J204: .33 .34 -.73 -.83
J189: .33 .34 -.35 -.25
J822: .56 .17 -.08 .11
J941: .00 .00 .00 .00
J417: .27 -.13 -.05 -.44
J965: .10 .17 -.26 -.27
J374: -.49 -.12 -.49 -.49
miss J417: -.44 -.05 .27
-.13
miss J965: .17 -.26 .10
-.27
size: .33 .34 -.73
3
dup J941: 
.00
dup J374: 
-.49
size: .00 .00 .00 .00
4
miss J417: -.13 -.44 .27
-.05

J690: .18 -.03 .27 .82 -.32 .21 .06 -.28 -.19 -.16 -.01 -.13 -.17 -.15 .00 -.05 -.09 -.16 .11 -.08 -.05 -.05 -.02 .02 .46 -.13 -.08 -.01 .05 -.09 .00 .15 .32 .01 -.12 -.03 -.04 .18 -.16 .37 -.07
J640: .18 -.03 .27 .82 -.32 .21 .06 -.28 -.19 -.16 -.01 -.18 -.17 -.15 .00 -.05 -.09 -.16 .11 -.08 -.05 -.05 -.02 .02 -.04 -.32 .07 .02 -.32 .35 .11 -.13 .33 .02 .34 .02 -.07 -.03 -.02 .23 -.09
J358: .18 -.03 .27 .82 -.32 .21 .06 -.28 -.19 -.16 -.01 .07 -.17 -.15 .00 -.05 -.09 -.16 .11 -.08 -.05 -.05 -.02 .02 .46 -.13 -.01 -.01 .05 -.09 .00 .15 .32 .01 -.12 -.03 -.04 .18 -.16 .37 -.07
which: .18 -.03 .27 .82 -.32 .21 .06 -.28 -.19 -.16 -.01 .07 -.17 -.15 .00 -.05 -.09 -.16 .11 -.08 -.05 -.05 -.02 .02 .46 -.13 -.01 -.01 .05 -.09 .00 .15 .32 .01 -.12 -.03 -.04 .18 -.16 .37 -.07
J358
size: .18 -.03 .27 .82 -.32 .21 .06 -.28 -.19 -.16 -.01 .07 -.17 -.15 .00 -.05 -.09 -.16 .11 -.08 -.05 -.05 -.02 .02 .46 -.13 -.01 -.01 .05 -.09 .00 .15 .32 .01 -.12 -.03 -.04 .18 -.16 .37 -.07
41
which: .18 -.03 .27 .82 -.32 .21 .06 -.28 -.19 -.16 -.01 -.13 -.17 -.15 .00 -.05 -.09 -.16 .11 -.08 -.05 -.05 -.02 .02 .46 -.13 -.08 -.01 .05 -.09 .00 .15 .32 .01 -.12 -.03 -.04 .18 -.16 .37 -.07
J690
size: .18 -.03 .27 .82 -.32 .21 .06 -.28 -.19 -.16 -.01 .07 -.17 -.15 .00 -.05 -.09 -.16 .11 -.08 -.05 -.05 -.02 .02 .46 -.13 -.01 -.01 .05 -.09 .00 .15 .32
33
which: .18 -.03 .27 .82 -.32 .21 .06 -.28 -.19 -.16 -.01 -.18 -.17 -.15 .00 -.05 -.09 -.16 .11 -.08 -.05 -.05 -.02 .02 -.04 -.32 .07 .02 -.32 .35 .11 -.13 .33 .02 .34 .02 -.07 -.03 -.02 .23 -.09
J640

J369: -.01 .22 -.24 .41 -.26
J804: .27 .54 -.55 .41 -.02
J367: -.10 -.01 -.11 -.03 -.04
J905: -.50 -.58 .62 -.28 -.23
J481: .50 .67 -.74 .61 .01
J767: -.25 -.19 -.19 .07 -.19
dup J767: 
-.19
miss J367: -.03 -.11 -.01 -.04
-.10

J606: -.54 .09 -.44 .01 -.33 .24
J774: .15 .15 -.22 .33 .33 .27
J729: .54 .14 -.56 .45 .13 .75
J55: .53 .29 .35 -.24 -.32 -.33
J272: -.12 -.10 -.12 -.27 -.13 -.08
J355: -.06 -.02 .34 .04 -.57 .17
miss J55: .35 .53 -.32 -.24 .29
-.33
dup J272: 
-.12
miss J355: .34 -.06 -.02 .17 -.57
.04
miss J729: .54 .75 .45 .13 -.56
.14
which: -.12 -.10 -.12 -.27 -.13 -.08
J272

J503: .18 -.13 -.03 -.02 .23 .17 -.14 .13 -.17 -.34 -.07 .02 .17 .12 .03 -.30 -.05 .18 -.30 .03 .21 -.25 -.08 .30 -.23 -.04 -.02 .43 .18 -.09 .06 -.43 -.17 -.50 .01
J35: -.31 .14 -.11 -.04 .35 .32 .15 -.11 .17 -.25 -.02 .03 .07 -.32 -.09 .19 .46 -.31 -.07 -.07 .10 -.11 -.11 .02 -.34 -.22 .07 -.08 -.01 -.28 -.06 .02 .23 .17 -.54
J136: .22 .03 .03 -.06 .05 .08 -.13 .14 -.17 -.24 -.10 .00 .34 .09 -.02 -.27 -.17 .18 -.26 .05 .19 -.32 .00 .34 -.18 .07 -.05 .48 .13 .00 -.03 -.54 -.17 .03 .19
J817: -.31 .14 -.11 -.04 .35 .32 .15 -.11 .17 -.25 -.02 .03 .07 -.32 -.09 .19 .46 -.31 -.07 -.07 .10 -.11 -.11 -.04 -.34 -.22 .07 -.08 -.01 -.28 -.06 .02 .23 .17 -.54
J695: -.03 -.27 -.12 .02 .47 .31 -.06 .08 -.08 -.44 -.03 .05 .27 .04 .08 -.20 .24 .03 -.31 .00 .20 -.10 -.16 .14 -.34 -.24 .01 .21 .22 -.24 .13 -.15 -.02 -.34 -.40
J797: -.27 -.05 -.13 -.01 .45 .35 .09 -.03 .10 -.34 -.02 .04 .14 -.19 -.01 .05 .45 -.23 -.18 -.03 .15 -.07 -.14 .00 -.37 -.27 .05 -.02 .09 -.30 .04 .01 .17 .02 -.59
J674: .18 -.13 -.03 -.08 .23 .17 -.14 .13 -.17 -.34 -.07 .02 .34 .12 .03 -.30 -.05 .18 -.30 .03 .19 -.25 -.08 .06 -.23 -.28 -.02 .43 .18 -.09 .06 -.43 -.17 -.50 .01
J145: .10 -.24 -.08 .01 .38 .25 -.12 .12 -.15 -.42 -.05 .04 .32 .11 .07 -.28 .09 .13 -.32 .01 .21 -.16 -.14 .23 -.29 -.15 .00 .33 .21 -.18 .11 -.28 -.11 -.46 -.20
J915: -.18 .49 -.08 -.12 .12 .22 .17 -.25 .22 -.07 -.01 -.03 -.02 -.47 -.26 .39 .34 -.31 .13 -.21 .03 -.24 -.06 -.03 -.17 .01 .11 -.08 -.26 -.22 -.21 -.09 .20 .28 -.17
J922: -.03 .55 -.08 -.13 .03 .18 .12 -.30 .17 -.01 .01 -.06 -.03 -.46 -.32 .42 .22 -.21 .19 -.28 .00 -.30 -.08 -.01 -.06 .12 .14 -.02 -.35 -.18 -.23 -.17 .11 .21 .08
J431: -.28 .32 -.10 -.08 .23 .28 .18 -.18 .21 -.15 -.02 -.02 .02 -.42 -.18 .32 .43 -.34 .04 -.13 .06 -.18 -.08 -.05 -.27 -.11 .09 -.10 -.14 -.25 -.15 -.02 .24 .27 -.38
miss J915: -.31 -.09 .34 -.03 -.26 -.17 -.02 .13 -.26 .49 -.08 .11 .22 -.03 -.08 -.17 -.47 -.25 -.18 -.24 .20 -.21 -.01 -.06 .39 .17 .12 .28 -.22 -.12 -.21 -.07 .22 .03
.01
which: .22 .03 .03 -.06 .05 .08 -.13 .14 -.17 -.24 -.10 .00 .34 .09 -.02 -.27 -.17 .18 -.26 .05 .19 -.32 .00 .34 -.18 .07 -.05 .48 .13 .00 -.03 -.54 -.17 .03 .19
J136
which: .10 -.24 -.08 .01 .38 .25 -.12 .12 -.15 -.42 -.05 .04 .32 .11 .07 -.28 .09 .13 -.32 .01 .21 -.16 -.14 .23 -.29 -.15 .00 .33 .21 -.18 .11 -.28 -.11 -.46 -.20
J145
miss J503: -.13 .06 .01 -.03 .18 .18 -.17 .13 -.23 -.02 .43 -.09 -.08 -.50 -.05 .21 -.34 .30 -.25 -.30 .03 .17 -.14 .18 .03 .12 -.07 -.43 -.02 -.30 -.04 .23 .17 -.17
.02

